Below are the code and all the weights of a small trained network. Each question names an input and a target symbol and asks about switching units off, where a switched-off unit gives its printed mean instead of its output.

import numpy as np


def w(rows, s, z=0):
    codes = np.array(rows[::2]) - 128.0
    scale = np.full(codes.shape[1], s)
    scale[-1] = z or s
    return codes * scale


def f(y):
    return np.maximum(y, 0)


def softmax(a):
    e = np.exp(a - a.max(-1, keepdims=True))
    return e / e.sum(-1, keepdims=True)


def log_softmax(a):
    a = a - a.max(-1, keepdims=True)
    return a - np.log(np.exp(a).sum(-1, keepdims=True))


def net(x, mask):
    ids = ['βγδεζθξπτφψω'.index(c) for c in x.split()]
    T = len(ids)
    res = E[ids] + P[:T]
    u = 0
    for l in range(2):
        r = res
        for j in range(2):
            rows = slice(2 * j, 2 * j + 2)
            q, k, v = (r @ M[l][rows].T for M in (Q, K, V))
            z = softmax(np.where(np.tri(T) > 0, q @ k.T / 2**0.5, -1e9)) @ v
            o = O[l][rows]
            res = res + np.where(mask[u + j], z, o[:, -1]) @ o[:, :-1]
        u += 2
        y = f(res @ A[l][:, :-1].T + A[l][:, -1])
        res = res + np.where(mask[u : u + 4], y, B[l][:, -1]) @ B[l][:, :-1]
        u += 4
    return log_softmax(res[-1] @ U[:, :-1].T + U[:, -1])


Q, K, V, O, A, B = {}, {}, {}, {}, {}, {}
E = w([
[141,43,95,114],'β',
[111,151,113,101],'γ',
[135,206,47,57],'δ',
[149,179,126,85],'ε',
[87,254,40,114],'ζ',
[91,176,94,143],'θ',
[140,152,71,64],'ξ',
[108,116,80,160],'π',
[208,6,114,71],'τ',
[167,127,132,94],'φ',
[188,118,88,56],'ψ',
[166,204,193,190],'ω',
],0.016)
P = w([
[1,101,196,137],'0',
[164,185,28,170],'1',
[166,189,41,163],'2',
[172,182,37,169],'3',
[164,175,40,156],'4',
[182,159,42,157],'5',
[192,152,45,150],'6',
[196,161,52,145],'7',
[176,159,55,145],'8',
],0.0068)
Q[0] = w([
[163,125,5,143],'L0H1',
[61,107,105,81],'L0H1',
[88,106,33,194],'L0H2',
[184,91,101,18],'L0H2',
],0.012)
K[0] = w([
[44,120,229,18],'L0H1',
[148,142,2,38],'L0H1',
[41,175,219,125],'L0H2',
[214,157,223,246],'L0H2',
],0.0076)
V[0] = w([
[112,60,172,246],'L0H1',
[31,183,84,160],'L0H1',
[200,119,157,123],'L0H2',
[134,190,226,116],'L0H2',
],0.012)
O[0] = w([
[2,164,190,172,2],'L0H1',
[142,170,235,84,251],'L0H1',
[87,104,89,141,52],'L0H2',
[120,67,112,48,66],'L0H2',
],0.0094,0.0038)
A[0] = w([
[130,38,150,78,254],'L0N1',
[138,202,93,85,61],'L0N2',
[36,197,171,176,70],'L0N3',
[86,2,138,129,207],'L0N4',
],0.0087,0.0083)
B[0] = w([
[144,225,93,122,254],'L0N1',
[154,29,108,113,193],'L0N2',
[175,47,198,130,175],'L0N3',
[157,186,25,255,197],'L0N4',
],0.0067,0.0076)
Q[1] = w([
[201,161,106,110],'L1H1',
[91,130,78,187],'L1H1',
[251,178,134,192],'L1H2',
[161,222,143,165],'L1H2',
],0.011)
K[1] = w([
[35,196,193,93],'L1H1',
[181,141,141,174],'L1H1',
[169,142,151,220],'L1H2',
[111,158,247,213],'L1H2',
],0.012)
V[1] = w([
[155,204,149,88],'L1H1',
[45,247,143,133],'L1H1',
[175,29,209,79],'L1H2',
[38,115,175,203],'L1H2',
],0.012)
O[1] = w([
[27,100,140,149,254],'L1H1',
[18,170,69,158,199],'L1H1',
[119,42,83,204,75],'L1H2',
[167,153,152,246,111],'L1H2',
],0.011,0.0089)
A[1] = w([
[172,195,166,26,6],'L1N1',
[176,101,131,212,89],'L1N2',
[239,254,112,224,177],'L1N3',
[125,61,68,155,190],'L1N4',
],0.0068,0.0017)
B[1] = w([
[254,96,88,162,188],'L1N1',
[174,165,109,30,175],'L1N2',
[84,91,204,122,251],'L1N3',
[150,56,153,155,155],'L1N4',
],0.0099,0.023)
U = w([
[70,161,173,104,223],'β',
[31,172,111,89,98],'γ',
[123,33,154,95,45],'δ',
[84,127,119,66,139],'ε',
[38,35,169,68,18],'ζ',
[77,76,74,173,199],'θ',
[116,68,108,120,209],'ξ',
[133,1,163,164,74],'π',
[159,126,145,122,2],'τ',
[116,179,89,111,169],'φ',
[143,98,111,119,86],'ψ',
[95,92,132,119,86],'ω',
],0.0068,0.0047)

Each question gives the input, a string of symbols that net reads in full, and the target symbol t.
The units are the heads (2 rows each of Q, K, V and O) and the neurons (one row each of A and B). Each row of codes is followed by its name. A weight is (code - 128) times the scale printed after its matrix; where a second scale follows, it is the last column's (O, A, B and U).
mask holds one flag per unit, layer by layer, with each layer's heads first. A switched-off unit (its flag False) gives its mean, the last column of its rows in O or B, instead of its output. The means were averaged over made-up inputs and are rounded, as every weight is.
A unit's drop is (log p(t) with every unit on - log p(t) with that unit switched off) / (log p(t) with every unit on - log p(t) with every unit switched off).
The circuit of an input: a set's keep is (log p(t) with only the set's units on - log p(t) with every unit switched off) / (log p(t) with every unit on - log p(t) with every unit switched off). Starting from all 12 units, units are removed one at a time, each time the one whose removal leaves the highest keep (on an exact tie, the one counted first), for as long as the keep stays at least 0.8.
units of the circuit, in order: the units of the circuit, biggest drop first
top k neurons: the k neurons with the biggest drops, biggest first
which heads matter: for each layer, one digit per head in row order, 1 if its drop is at least 0.15 and else 0, layers parted by /
input β φ θ β φ τ, target β: which heads matter -> 10 / 01
input τ π ε γ, target τ: top 2 neurons -> (L1N1; L0N1)
input ψ δ β τ β, target ψ: which heads matter -> 10 / 11
input ζ ζ π, target ζ: units of the circuit, in order -> (L0H1; L1H2; L1H1)
input π θ ζ, target π: units of the circuit, in order -> (L0N3; L1H2; L0H1)
input β γ δ ξ ζ ζ β θ, target β: units of the circuit, in order -> (L0H1; L1H2; L1N3; L0N4)
input π π β π δ, target π: which heads matter -> 11 / 01
input ζ δ ζ, target ζ: units of the circuit, in order -> (L0H1; L1H2; L1H1; L0N2)
input ε ε β ζ, target ε: units of the circuit, in order -> (L1H2; L0H1; L0H2)
input π θ δ γ β ξ ζ, target π: units of the circuit, in order -> (L0N3; L1H2; L0H1; L1N3)
input π γ τ ω β δ β β, target θ: units of the circuit, in order -> (L0H1; L1H1)
input ζ β β π δ, target ζ: units of the circuit, in order -> (L0H1; L1H1; L1H2)
input τ θ π π δ τ π ε τ, target τ: top neuron -> (L1N1)
input π β ω τ τ, target θ: units of the circuit, in order -> (L0N4; L0H1; L1H1)
input ψ β φ θ π ψ, target ψ: top 3 neurons -> (L1N1; L1N3; L0N1)
input π β τ, target π: units of the circuit, in order -> (L0N3; L1H2; L0H1; L0H2)
input δ β π β γ, target δ: which heads matter -> 10 / 11
input φ π β β ζ π β ξ, target φ: which heads matter -> 10 / 01
input τ ε β π, target τ: which heads matter -> 10 / 11
input θ π β π, target θ: top 2 neurons -> (L0N3; L1N3)
